Here is a tiny trained network, its code and every weight. The questions are about switching its units off for an input and a class, where a switched-off unit gives its printed mean instead of its output.

import numpy as np


def w(rows, s, z=0):
    codes = np.array(rows[::2]) - 128.0
    scale = np.full(codes.shape[1], s)
    scale[-1] = z or s
    return codes * scale


def norm(h):
    return h / np.sqrt((h * h).mean(-1, keepdims=True) + 1e-5)


def f(y):
    return np.maximum(y, 0)


def log_softmax(a):
    a = a - a.max(-1, keepdims=True)
    return a - np.log(np.exp(a).sum(-1, keepdims=True))


def net(x, mask):
    res = np.array(x, float).reshape(1, 2) / 4 @ E
    u = 0
    for l in range(4):
        y = f(norm(res) @ A[l][:, :-1].T + A[l][:, -1])
        res = res + np.where(mask[u : u + 8], y, B[l][:, -1]) @ B[l][:, :-1]
        u += 8
    return log_softmax(norm(res)[-1] @ U[:, :-1].T + U[:, -1])


A, B = {}, {}
E = w([
[254,89,104,99,98],'x0',
[79,158,101,200,154],'x1',
],0.0049)
A[0] = w([
[115,108,25,171,114,67],'L0N1',
[166,116,187,114,125,163],'L0N2',
[148,21,88,112,50,125],'L0N3',
[66,159,84,177,143,182],'L0N4',
[185,74,159,121,127,162],'L0N5',
[123,129,150,2,111,9],'L0N6',
[171,126,167,114,98,124],'L0N7',
[116,164,115,127,183,70],'L0N8',
],0.0058,0.0012)
B[0] = w([
[196,82,247,182,95,180],'L0N1',
[155,14,106,178,73,188],'L0N2',
[99,183,96,109,42,230],'L0N3',
[176,49,75,76,123,253],'L0N4',
[129,182,170,173,66,221],'L0N5',
[225,219,239,51,188,212],'L0N6',
[3,50,147,153,141,190],'L0N7',
[164,95,129,200,21,166],'L0N8',
],0.0037,0.0038)
A[1] = w([
[121,164,142,129,89,102],'L1N1',
[163,135,92,174,208,4],'L1N2',
[112,153,123,169,134,67],'L1N3',
[98,254,158,115,193,191],'L1N4',
[254,112,83,136,127,224],'L1N5',
[129,200,146,157,118,174],'L1N6',
[12,112,28,112,128,125],'L1N7',
[165,224,129,103,153,95],'L1N8',
],0.0056,0.0017)
B[1] = w([
[170,42,112,161,235,150],'L1N1',
[123,15,125,144,141,137],'L1N2',
[129,186,100,162,74,147],'L1N3',
[222,103,197,25,85,183],'L1N4',
[37,197,156,142,220,254],'L1N5',
[204,194,66,106,1,156],'L1N6',
[90,80,129,56,48,221],'L1N7',
[94,8,5,124,18,143],'L1N8',
],0.0037,0.0043)
A[2] = w([
[115,91,253,156,168,231],'L2N1',
[157,186,191,49,127,10],'L2N2',
[164,98,70,213,118,126],'L2N3',
[146,164,163,165,65,213],'L2N4',
[99,124,158,163,103,234],'L2N5',
[72,77,142,148,226,92],'L2N6',
[125,129,41,190,80,135],'L2N7',
[104,62,117,161,145,164],'L2N8',
],0.0055,0.0013)
B[2] = w([
[200,126,58,143,149,228],'L2N1',
[243,111,112,87,179,249],'L2N2',
[125,129,61,190,200,203],'L2N3',
[127,128,147,90,172,253],'L2N4',
[222,75,149,83,91,221],'L2N5',
[103,62,91,153,54,164],'L2N6',
[254,202,126,176,203,212],'L2N7',
[155,55,118,84,118,186],'L2N8',
],0.0045,0.0031)
A[3] = w([
[147,114,109,161,148,89],'L3N1',
[169,91,86,160,194,40],'L3N2',
[170,219,106,149,186,160],'L3N3',
[152,254,104,148,119,43],'L3N4',
[177,114,155,92,137,155],'L3N5',
[73,74,127,96,80,24],'L3N6',
[121,95,98,79,129,46],'L3N7',
[131,110,119,130,45,253],'L3N8',
],0.008,0.0011)
B[3] = w([
[175,101,137,225,159,174],'L3N1',
[86,83,52,111,126,217],'L3N2',
[48,101,253,83,73,210],'L3N3',
[52,167,200,166,142,163],'L3N4',
[121,176,76,187,190,255],'L3N5',
[98,92,122,90,40,206],'L3N6',
[105,214,134,180,89,181],'L3N7',
[128,194,151,72,137,212],'L3N8',
],0.0052,0.0046)
U = w([
[134,44,46,198,153,140],'0',
[85,161,108,116,181,5],'1',
[69,143,253,199,177,125],'2',
[238,186,154,58,199,168],'3',
[57,124,121,59,32,152],'4',
],0.015,0.011)

Each question gives the input, the list of numbers given to net, and the class t.
The units are the neurons (one row each of A and B). Each row of codes is followed by its name. A weight is (code - 128) times the scale printed after its matrix; where a second scale follows, it is the last column's (A, B and U).
mask holds one flag per neuron, layer by layer. A switched-off neuron (its flag False) gives its mean, the last column of its row in B, instead of its output. The means were averaged over made-up inputs and are rounded, as every weight is.
A unit's drop is (log p(t) with every unit on - log p(t) with that unit switched off) / (log p(t) with every unit on - log p(t) with every unit switched off).
The circuit of an input: a set's keep is (log p(t) with only the set's units on - log p(t) with every unit switched off) / (log p(t) with every unit on - log p(t) with every unit switched off). Starting from the 12 units with the biggest drops (on a tie, the unit counted first), units are removed one at a time, each time the one whose removal leaves the highest keep (on an exact tie, the one counted first), for as long as the keep stays at least 0.8.
units of the circuit, in order: the units of the circuit, biggest drop first
most important unit: the unit with the biggest drop
top k neurons: the k neurons with the biggest drops, biggest first
k most important neurons of layer l: the k neurons of layer l with the biggest drops, biggest first
drop when u is switched off: that unit's drop, to one decimal
input [-3,3], class 4: units of the circuit, in order -> [L1N7 L0N4]
input [8,0], class 2: 2 most important neurons of layer 1 -> [L1N4 L1N5]
input [-5,7], class 4: units of the circuit, in order -> [L1N7 L0N4 L3N5]
input [-1,6], class 0: units of the circuit, in order -> [L0N4]
input [-4,7], class 0: top 4 neurons -> [L0N4 L0N3 L0N6 L0N5]
input [-2,2], class 4: top 2 neurons -> [L1N7 L0N4]
input [-1,1], class 4: top 3 neurons -> [L0N4 L0N6 L0N5]
input [-4,6], class 0: top 4 neurons -> [L0N4 L0N6 L0N8 L0N3]
input [-4,8], class 0: top 3 neurons -> [L0N4 L0N3 L0N6]
input [4,5], class 2: top 2 neurons -> [L3N3 L0N7]
input [-3,8], class 0: top 2 neurons -> [L0N4 L0N3]
input [-5,8], class 0: top 3 neurons -> [L0N6 L0N4 L0N5]
input [-3,6], class 0: 3 most important neurons of layer 0 -> [L0N4 L0N3 L0N5]
input [-8,-3], class 4: most important unit -> L0N6
input [-2,4], class 0: top 2 neurons -> [L0N4 L2N7]
input [0,0], class 0: 2 most important neurons of layer 2 -> [L2N6 L2N1]
input [-6,7], class 4: drop when L1N7 is switched off -> 1.2
